Each row has a name. Each piece below is followed by the name of the row it came from, unless a question asks for something else. Each question is about the rows just above it.

Columns, left to right: W F C L H Q E
[131 147 152  95 170 154 133] : <135>
[133 132 147 152 170 137 129] : <22>
[117  99 106 127  96 147 192] : <50>
[147  95 171 154 132 133 152] : <35>
[133 127 163 116 153  79 127] : <51>
[137 175 192 116 167  82 101] : <126>
[152 132 147 133 170  95 154] : <13>
Which column holds [170  96] top down? -> H
Which column holds [170 170  96 132] top down? -> H
Put [ 95 132 133 147 152 154 170] back in order: which row is it? -> <13>
Put [154 152 132 147 133 170  95] back in order: which row is it? -> <13>
[ 79 116 127 127 133 153 163] is which row reordered? -> <51>
What is the next entry after [152 132 147 133 170]? -> [95]

Columns, left to right: U D G J B S N
[160 106 113 181 142 180 166]  <117>
[ 77  61 150 121  91  81  79]  <123>
[ 90 137 131 188 192  75 130]  <60>
Which row holds [192  75]? -> <60>
q: [ 90 137 131 188 192  75] -> <60>

Columns, left to right: K A R V Z M Y T P X
[147 155  90 132 119 133  96 160 168 141] : <33>
[167 134 120 190 126  83  55 140 204 136] : <104>
[167 133 122 193 124  92  53 133 203 134] : <130>
[147 133 119 155 132  90  97 152 169 139] : <89>
[155 159 119 147 132 133  96 168  90 141] : <2>
What is the next entry after [167 134 120 190]? -> [126]
q: [ 90  97 152] -> <89>
[141 168 160  96 133 119 132  90 155 147] is which row reordered? -> <33>
Which row holds [147 155  90 132 119 133  96 160 168 141]? -> <33>
The row with [147 133 119 155 132  90] is -> <89>
q: [167 134 120 190 126  83  55 140] -> <104>

Columns, left to right: namo puz Bigi gebak rok zize kiko sem mon Mubib
[ 90 162  74  81  86 122 104 145 101 104] = <108>
[ 91  91 126 110 115  94  71 101 143 102] = <190>
[ 91  90 163  74  81  86 122 104 145 101] = <118>
[ 49 100 147 171 143  99  91 111 131  81] = <193>
[120 123 132 124 100 134  99 110 161 141] = <155>
[ 75  98 143  80 122 163 133 104  86  81] = <111>
[116  72 110  98 122 124  52  90 148  66] = <82>
[ 98  80 163  81 104  86  74 122 133 143] = <154>
[135 117 150  67 111  71  85 133 172 143] = <16>
[ 90  92 126 108 115  96  68 104 144 102] = <69>
Which column holds this, read top down? [91 91] -> namo
[104  90 122] is in which column, read top down? -> sem
[80 98 81] is in which column, read top down? -> gebak
The next entry after [163  81 104  86  74 122]: -> [133]
q: [ 90 163  74  81  86 122 104 145 101] -> <118>
[ 81 104  86  74 122] is in which row? -> <154>
[104  74 143 122  80 163  81  98 133  86] is which row reordered? -> <154>

Columns, left to right: sural zun sodu mos
[149 146 120  98]  <83>
[ 69 127 115 152]  <127>
[134 121 119 103]  <171>
[140  96 143 104]  <144>
[ 65 143 179 170]  <24>
[119 121 134  97]  <26>
[143  98 121  95]  <188>
[195 140  96 146]  <47>
[ 65 143 179  71]  <113>
[164 120 111 105]  <163>
The row with [134 121 119] is -> <171>
The row with [140  96 146] is -> <47>
Which row holds these entries in another order? [143 140  96 104] -> <144>
Give the next entry after [ 69 127]. -> [115]
Where do [120  98] appear? -> <83>
The next entry after [121 134]: -> [97]

Columns, left to right: gagiz Kope keluv Navu nepe Pem tuvi Mibem
[142  72 142 140 107 214 177 103] -> <25>
[214 142 103 142  71 140 177 107] -> <128>
[214 142 103 176 140  72 142 107] -> <85>
Which column holds this, read top down? [142 214] -> gagiz
Which row holds these entries in another order? [142 107  71 103 142 177 140 214] -> <128>
Which row holds these entries in another order? [ 72 103 107 140 142 142 176 214] -> <85>
Put [ 72 103 107 140 142 142 177 214] back in order: which row is it? -> <25>

Columns, left to right: lub bati mal bar nuvez beso zemup
[ 99 103 154 101 155 191 112]  <94>
[103 154  99  95  92 146 112]  <93>
[103 154  99  95  92 146 139]  <52>
[103  99  92 146 155 139  95]  <3>
[101  95  95] is in which column, read top down? -> bar
[139 103 154  99  95  92 146] is which row reordered? -> <52>
Which row holds [191 112]? -> <94>
q: [103 154  99  95  92 146 112] -> <93>
Which column holds this, read top down? [154 154] -> bati

Columns, left to right: fefo Muni tudo rab
[158 123 162 142]  <56>
[162 122 158 142]  <20>
[162 136 140 142]  <67>
What is the next entry after [122 158]? -> [142]
Put [142 158 122 162] back in order: which row is it? -> <20>
Which row holds these entries in another order? [142 162 122 158] -> <20>

Columns, left to right: pefe muli zogem Tem kimug
[130 133 130 185  92] = <64>
[130 133 130 125 123] = <66>
[125 131 129 123 123] = <73>
[128 124 124 177  58] = <8>
[128 124 124 123 126] = <141>
[123 123 124 128 126] = <7>
q: [185  92] -> <64>
[130 133 130 185  92] is in which row? -> <64>
Put [123 125 131 129 123] back in order: which row is it? -> <73>
Where do [130 133 130 125 123] appear? -> <66>
Which row holds these entries in another order? [126 128 124 124 123] -> <141>
[133 131 124 124] is in which column, read top down? -> muli

Columns, left to right: vam dazo sefo Fotuk sinu Natap kota devam leb sebok
[155 140 126 145 172 107  88  87  82 158] = <110>
[108 175 141 105 165 101  75 162 133 105] = <156>
[152 120  95 154 179 112 112 145 109 180] = <101>
[155 140 126 145  93 107  88  87  82 158] = <138>
[155 140 126 145 172 107  88  87  97 159] = <120>
[145 155 107 140 126  93  87  88  82 157] = <40>
[155 107 140 126] is in which row? -> <40>
Where do [162 133 105] appear? -> <156>
[158 159 157] is in which column, read top down? -> sebok
Which row holds these entries in another order? [ 82  87  88  93 107 126 140 145 155 158] -> <138>

Columns, left to right: gef robam sev nagov mik panu bofud Tinog
[ 69  75  96 103 145 105 174  86] -> <19>
[ 88 134  87  58 130 116 140 169] -> <68>
[ 96 129  81  69 119  86 174 105] -> <97>
[112 106  67  98 145  60 135 140] -> <62>
q: [ 86 174 105] -> <97>
Which column holds this, read top down? [105 116] -> panu
The next entry after [129  81  69 119]: -> [86]
Which column holds this, read top down? [88 96] -> gef
Which column holds [145 130] top down? -> mik

Columns, left to right: Bal mul bel paluk dazat Vas
[132 135 197 196 120 136]  <30>
[128 128 129 129 128 128]  <23>
[197 196 135 132 128  81]  <39>
The next entry after [197 196 135 132]: -> [128]
Give the next entry after [128 128 129 129]. -> [128]
Give the next entry after [132 135 197 196]. -> [120]

Columns, left to right: Tuf nizo sako vov
[141  66 171 195] = <149>
[141  66 171  83] = <92>
[203 133 132 166] = <34>
[172 133 113 170] = <132>
[133 133 113 151] = <41>
Which row holds these entries in another order? [195 171  66 141] -> <149>
Give the next entry after [133 132]. -> [166]
Which column holds this, read top down? [ 83 166 170] -> vov
The row with [133 133 113 151] is -> <41>
q: [141  66 171 195] -> <149>

Columns, left to right: zuse kuru tekup dagi budiz pif
[129 133 126 130 137 138] : <147>
[134 131 120 147 132 141] : <12>
[130 130 138 126 137 133] : <76>
[142 127 118 157 135 148] : <95>
[145 136 108 137  40  96] : <17>
q: [127 118 157 135] -> <95>
Put [138 129 133 126 130 137] back in order: which row is it? -> <147>

Columns, left to right: fel runem gaf dar
[145 200  66 118] : <45>
[158 104 142 103] : <42>
[165 124 136  97] : <116>
[ 75 103 155 173] : <122>
[136 165 124  97] is which row reordered? -> <116>
Which row holds [158 104 142]? -> <42>
Which row holds these entries in another order? [145  66 118 200] -> <45>

